Below is a small trained network, with its code and all its weights. Each question gives an input and a class and asks what happens when units are switched off, that is, made to give their printed mean instead of their output.

import numpy as np


def w(rows, s, z=0):
    codes = np.array(rows[::2]) - 128.0
    scale = np.full(codes.shape[1], s)
    scale[-1] = z or s
    return codes * scale


def norm(h):
    return h / np.sqrt((h * h).mean(-1, keepdims=True) + 1e-5)


def f(y):
    return y / 2 * (1 + np.tanh(0.7978845608 * (y + 0.044715 * y**3)))


def log_softmax(a):
    a = a - a.max(-1, keepdims=True)
    return a - np.log(np.exp(a).sum(-1, keepdims=True))


def net(x, mask):
    res = np.array(x, float).reshape(1, 6) / 4 @ E
    u = 0
    for l in range(2):
        y = f(norm(res) @ A[l][:, :-1].T + A[l][:, -1])
        res = res + np.where(mask[u : u + 3], y, B[l][:, -1]) @ B[l][:, :-1]
        u += 3
    return log_softmax(norm(res)[-1] @ U[:, :-1].T + U[:, -1])


A, B = {}, {}
E = w([
[182,96,47,126,104,68,102],'x0',
[192,95,146,162,226,138,198],'x1',
[140,125,137,126,139,126,105],'x2',
[165,38,93,93,73,255,108],'x3',
[174,131,157,79,98,114,161],'x4',
[115,111,113,151,106,130,174],'x5',
],0.0049)
A[0] = w([
[39,135,63,180,205,170,75,4],'L0N0',
[181,158,204,2,85,101,188,22],'L0N1',
[66,161,233,112,145,210,161,94],'L0N2',
],0.0076,0.002)
B[0] = w([
[247,112,188,178,95,186,162,181],'L0N0',
[181,118,143,227,136,194,114,196],'L0N1',
[145,97,64,95,106,68,107,253],'L0N2',
],0.013,0.0035)
A[1] = w([
[106,201,129,111,61,170,93,47],'L1N0',
[132,106,93,51,154,243,143,1],'L1N1',
[173,114,65,90,254,176,190,61],'L1N2',
],0.0097,0.0013)
B[1] = w([
[77,114,189,104,146,191,168,162],'L1N0',
[128,207,150,181,211,8,162,222],'L1N1',
[64,123,134,83,66,184,94,255],'L1N2',
],0.012,0.0048)
U = w([
[111,254,162,171,248,71,177,98],'0',
[141,130,145,130,101,159,123,253],'1',
[245,111,183,216,88,241,144,70],'2',
[39,133,181,58,106,223,128,133],'3',
[190,91,43,62,60,79,59,52],'4',
],0.0064,0.0059)

Each question gives the input, the list of numbers given to net, and the class t.
The units are the neurons (one row each of A and B). Each row of codes is followed by its name. A weight is (code - 128) times the scale printed after its matrix; where a second scale follows, it is the last column's (A, B and U).
mask holds one flag per neuron, layer by layer. A switched-off neuron (its flag False) gives its mean, the last column of its row in B, instead of its output. The means were averaged over made-up inputs and are rounded, as every weight is.
A unit's drop is (log p(t) with every unit on - log p(t) with that unit switched off) / (log p(t) with every unit on - log p(t) with every unit switched off).
The circuit of an input: a set's keep is (log p(t) with only the set's units on - log p(t) with every unit switched off) / (log p(t) with every unit on - log p(t) with every unit switched off). Starting from all 6 units, units are removed one at a time, each time the one whose removal leaves the highest keep (on an exact tie, the one counted first), for as long as the keep stays at least 0.8.
circuit, biggest first: the units of the circuit, biggest drop first
unit that matters most: the unit with the biggest drop
k most important neurons: the k neurons with the biggest drops, biggest first
k most important neurons of layer l: the k neurons of layer l with the biggest drops, biggest first
input [2,-5,3,7,-8,1], class 2: 2 most important neurons	[L0N0, L1N0]
input [-8,1,-1,-7,1,1], class 4: 2 most important neurons	[L0N2, L1N1]
input [7,2,0,1,8,-7], class 2: circuit, biggest first	[L0N1]
input [5,-7,0,2,-5,-6], class 3: circuit, biggest first	[L1N0, L0N2]
input [-8,4,-4,-5,6,-2], class 4: 2 most important neurons	[L0N2, L1N1]
input [-8,-5,-8,-3,7,-5], class 4: 2 most important neurons of layer 0	[L0N2, L0N0]
input [-1,-7,7,8,-4,-4], class 0: circuit, biggest first	[L1N1, L1N2]
input [3,7,4,-5,-4,1], class 3: circuit, biggest first	[L1N2, L1N1]
input [-1,-6,-2,7,2,-2], class 0: 2 most important neurons	[L1N1, L1N2]
input [-6,-3,-1,0,-4,-1], class 4: 2 most important neurons	[L0N2, L0N1]
input [1,5,8,-5,-6,3], class 2: circuit, biggest first	[L0N0, L1N1]
input [8,-8,-7,5,4,-1], class 3: 2 most important neurons	[L1N0, L0N2]
input [-3,8,2,0,5,-7], class 3: 2 most important neurons	[L1N2, L0N0]
input [3,-4,-3,3,8,-1], class 2: unit that matters most	L0N1
input [6,4,0,6,-4,2], class 0: circuit, biggest first	[L1N1, L0N2]
input [-4,4,4,-5,7,6], class 2: 2 most important neurons	[L0N1, L1N1]
input [-3,6,5,-5,3,1], class 3: 2 most important neurons	[L1N2, L1N1]
input [-6,7,-8,4,5,0], class 3: 3 most important neurons	[L1N2, L0N0, L0N2]
input [-7,-6,3,-2,5,1], class 4: 2 most important neurons of layer 1	[L1N2, L1N1]
input [-3,7,1,1,3,6], class 3: unit that matters most	L1N2
